Below are the code and all the weights of a small trained network. Each question names an input and a class and asks about switching units off, where a switched-off unit gives its printed mean instead of its output.

import numpy as np


def w(rows, s, z=0):
    codes = np.array(rows[::2]) - 128.0
    scale = np.full(codes.shape[1], s)
    scale[-1] = z or s
    return codes * scale


def f(y):
    return y / 2 * (1 + np.tanh(0.7978845608 * (y + 0.044715 * y**3)))


def log_softmax(a):
    a = a - a.max(-1, keepdims=True)
    return a - np.log(np.exp(a).sum(-1, keepdims=True))


def net(x, mask):
    res = np.array(x, float).reshape(1, 6) / 4 @ E
    y = f(res @ A[0][:, :-1].T + A[0][:, -1])
    res = res + np.where(mask, y, B[0][:, -1]) @ B[0][:, :-1]
    return log_softmax(res[-1] @ U[:, :-1].T + U[:, -1])


A, B = {}, {}
E = w([
[117,186,172,101,3],'x0',
[128,127,129,127,126],'x1',
[200,101,102,254,57],'x2',
[53,139,12,140,98],'x3',
[64,24,173,132,74],'x4',
[58,177,180,230,166],'x5',
],0.0065)
A[0] = w([
[187,87,106,192,87,34],'neuron 1',
[167,67,116,142,210,72],'neuron 2',
[116,82,41,164,217,37],'neuron 3',
[188,84,91,67,108,103],'neuron 4',
[187,227,116,130,169,44],'neuron 5',
[206,127,224,112,160,84],'neuron 6',
[207,122,247,100,147,18],'neuron 7',
[52,196,161,200,152,83],'neuron 8',
[184,96,91,100,103,94],'neuron 9',
[168,218,89,123,148,110],'neuron 10',
[209,208,134,119,166,105],'neuron 11',
[174,214,108,131,161,31],'neuron 12',
[58,168,158,184,139,97],'neuron 13',
[102,144,133,60,162,110],'neuron 14',
[87,146,137,60,153,93],'neuron 15',
[165,223,112,135,164,40],'neuron 16',
[167,107,109,76,91,90],'neuron 17',
[71,151,138,62,152,122],'neuron 18',
[71,142,182,63,179,96],'neuron 19',
[169,219,89,126,152,69],'neuron 20',
[150,165,188,123,74,31],'neuron 21',
[70,179,160,218,153,14],'neuron 22',
[83,190,82,118,56,179],'neuron 23',
[113,187,162,108,60,100],'neuron 24',
[46,171,136,193,137,76],'neuron 25',
[46,46,110,131,86,96],'neuron 26',
[118,188,152,123,62,105],'neuron 27',
[217,138,230,104,165,43],'neuron 28',
[171,83,4,45,74,68],'neuron 29',
[174,115,107,189,92,118],'neuron 30',
[58,11,204,149,110,125],'neuron 31',
[134,185,170,107,54,23],'neuron 32',
[98,136,148,56,167,79],'neuron 33',
[152,70,96,153,213,111],'neuron 34',
[89,143,144,62,158,92],'neuron 35',
[181,98,105,75,110,7],'neuron 36',
[139,57,99,151,211,148],'neuron 37',
[123,185,166,112,56,65],'neuron 38',
[57,165,71,90,137,136],'neuron 39',
[75,161,140,65,153,98],'neuron 40',
[145,49,130,153,230,145],'neuron 41',
[181,124,171,102,126,61],'neuron 42',
[176,110,103,198,99,127],'neuron 43',
[97,222,2,130,115,159],'neuron 44',
[60,116,175,69,161,79],'neuron 45',
[173,154,171,121,139,73],'neuron 46',
[130,181,160,110,62,105],'neuron 47',
[175,223,90,131,149,57],'neuron 48',
],0.0076,0.0019)
B[0] = w([
[208,163,101,185,72,194],'neuron 1',
[84,191,115,93,111,179],'neuron 2',
[92,171,95,114,138,198],'neuron 3',
[153,152,205,85,236,186],'neuron 4',
[132,87,147,82,81,186],'neuron 5',
[60,99,107,193,167,210],'neuron 6',
[51,91,106,200,162,216],'neuron 7',
[198,138,214,63,219,230],'neuron 8',
[170,158,164,152,168,161],'neuron 9',
[121,55,135,88,91,181],'neuron 10',
[106,74,124,108,94,196],'neuron 11',
[154,65,154,70,53,166],'neuron 12',
[155,118,169,96,180,201],'neuron 13',
[160,140,103,181,111,181],'neuron 14',
[183,151,118,196,102,184],'neuron 15',
[143,72,164,60,67,172],'neuron 16',
[131,154,183,96,180,163],'neuron 17',
[187,138,90,189,108,201],'neuron 18',
[188,143,99,173,83,217],'neuron 19',
[126,70,140,96,70,175],'neuron 20',
[89,166,95,118,123,164],'neuron 21',
[208,148,213,95,192,210],'neuron 22',
[80,150,106,154,162,220],'neuron 23',
[97,192,109,96,138,190],'neuron 24',
[173,96,216,133,212,207],'neuron 25',
[96,60,159,111,93,219],'neuron 26',
[91,190,113,113,146,184],'neuron 27',
[53,84,121,212,157,215],'neuron 28',
[154,105,227,134,253,239],'neuron 29',
[185,168,94,189,102,192],'neuron 30',
[155,60,143,14,52,253],'neuron 31',
[100,182,95,72,126,177],'neuron 32',
[188,148,102,177,100,184],'neuron 33',
[105,199,86,70,94,191],'neuron 34',
[196,151,116,195,91,183],'neuron 35',
[159,137,189,116,193,149],'neuron 36',
[95,200,86,67,103,201],'neuron 37',
[103,192,102,79,131,183],'neuron 38',
[129,105,112,220,122,200],'neuron 39',
[177,148,111,195,107,193],'neuron 40',
[86,206,83,52,93,216],'neuron 41',
[109,122,115,140,165,148],'neuron 42',
[194,168,78,193,108,203],'neuron 43',
[57,44,124,158,140,240],'neuron 44',
[182,118,106,158,80,203],'neuron 45',
[91,101,131,136,138,148],'neuron 46',
[86,179,107,91,140,182],'neuron 47',
[123,74,150,94,73,177],'neuron 48',
],0.0071,0.004)
U = w([
[220,134,194,83,222,84],'0',
[246,153,76,193,48,89],'1',
[137,23,137,40,19,83],'2',
[75,240,77,57,112,74],'3',
[143,113,114,123,121,249],'4',
[59,62,100,194,164,134],'5',
],0.013)

Each question gives the input, the list of numbers given to net, and the class t.
The units are the neurons (one row each of A and B). Each row of codes is followed by its name. A weight is (code - 128) times the scale printed after its matrix; where a second scale follows, it is the last column's (A, B and U).
mask holds one flag per neuron, in row order. A switched-off neuron (its flag False) gives its mean, the last column of its row in B, instead of its output. The means were averaged over made-up inputs and are rounded, as every weight is.
A unit's drop is (log p(t) with every unit on - log p(t) with that unit switched off) / (log p(t) with every unit on - log p(t) with every unit switched off).
The circuit of an input: a set's keep is (log p(t) with only the set's units on - log p(t) with every unit switched off) / (log p(t) with every unit on - log p(t) with every unit switched off). Starting from the 12 units with the biggest drops (on a tie, the unit counted first), units are removed one at a time, each time the one whose removal leaves the highest keep (on an exact tie, the one counted first), for as long as the keep stays at least 0.8.
units of the circuit, in order: the units of the circuit, biggest drop first
unit that matters most: the unit with the biggest drop
top k neurons: the k neurons with the biggest drops, biggest first
drop of u: that unit's drop, to one decimal
input [-6,2,6,1,6,-1], class 1: top 3 neurons	(neuron 1; neuron 43; neuron 30)
input [6,6,8,0,7,-8], class 0: unit that matters most	neuron 29
input [-2,4,-6,-8,-5,-1], class 5: units of the circuit, in order	(neuron 28; neuron 7)
input [-2,5,5,1,0,-6], class 0: units of the circuit, in order	(neuron 29; neuron 4)
input [5,-3,-2,4,5,-7], class 0: units of the circuit, in order	(neuron 29; neuron 4)
input [-5,8,-3,8,-8,8], class 0: top 3 neurons	(neuron 8; neuron 22; neuron 25)
input [3,2,-6,5,4,6], class 0: units of the circuit, in order	(neuron 8; neuron 25)
input [-8,2,-1,4,-7,7], class 3: top 3 neurons	(neuron 3; neuron 41; neuron 34)
input [-7,-4,7,-8,-6,-1], class 5: top 2 neurons	(neuron 28; neuron 6)
input [7,3,-2,5,-7,7], class 0: top 4 neurons	(neuron 8; neuron 25; neuron 22; neuron 13)
input [5,-4,-5,-6,-4,2], class 5: top 3 neurons	(neuron 28; neuron 7; neuron 6)
input [-7,0,3,0,-2,8], class 0: top 2 neurons	(neuron 22; neuron 8)
input [-1,5,-2,5,7,6], class 2: top 2 neurons	(neuron 31; neuron 26)
input [3,1,1,-7,6,5], class 5: units of the circuit, in order	(neuron 7)
input [3,-3,7,3,6,-8], class 0: top 2 neurons	(neuron 29; neuron 4)
input [5,7,-7,-5,3,2], class 1: drop of neuron 19	0.1
input [-5,0,-8,-8,8,-6], class 1: drop of neuron 19	0.2
input [-8,-4,4,8,-1,-6], class 3: drop of neuron 41	0.1
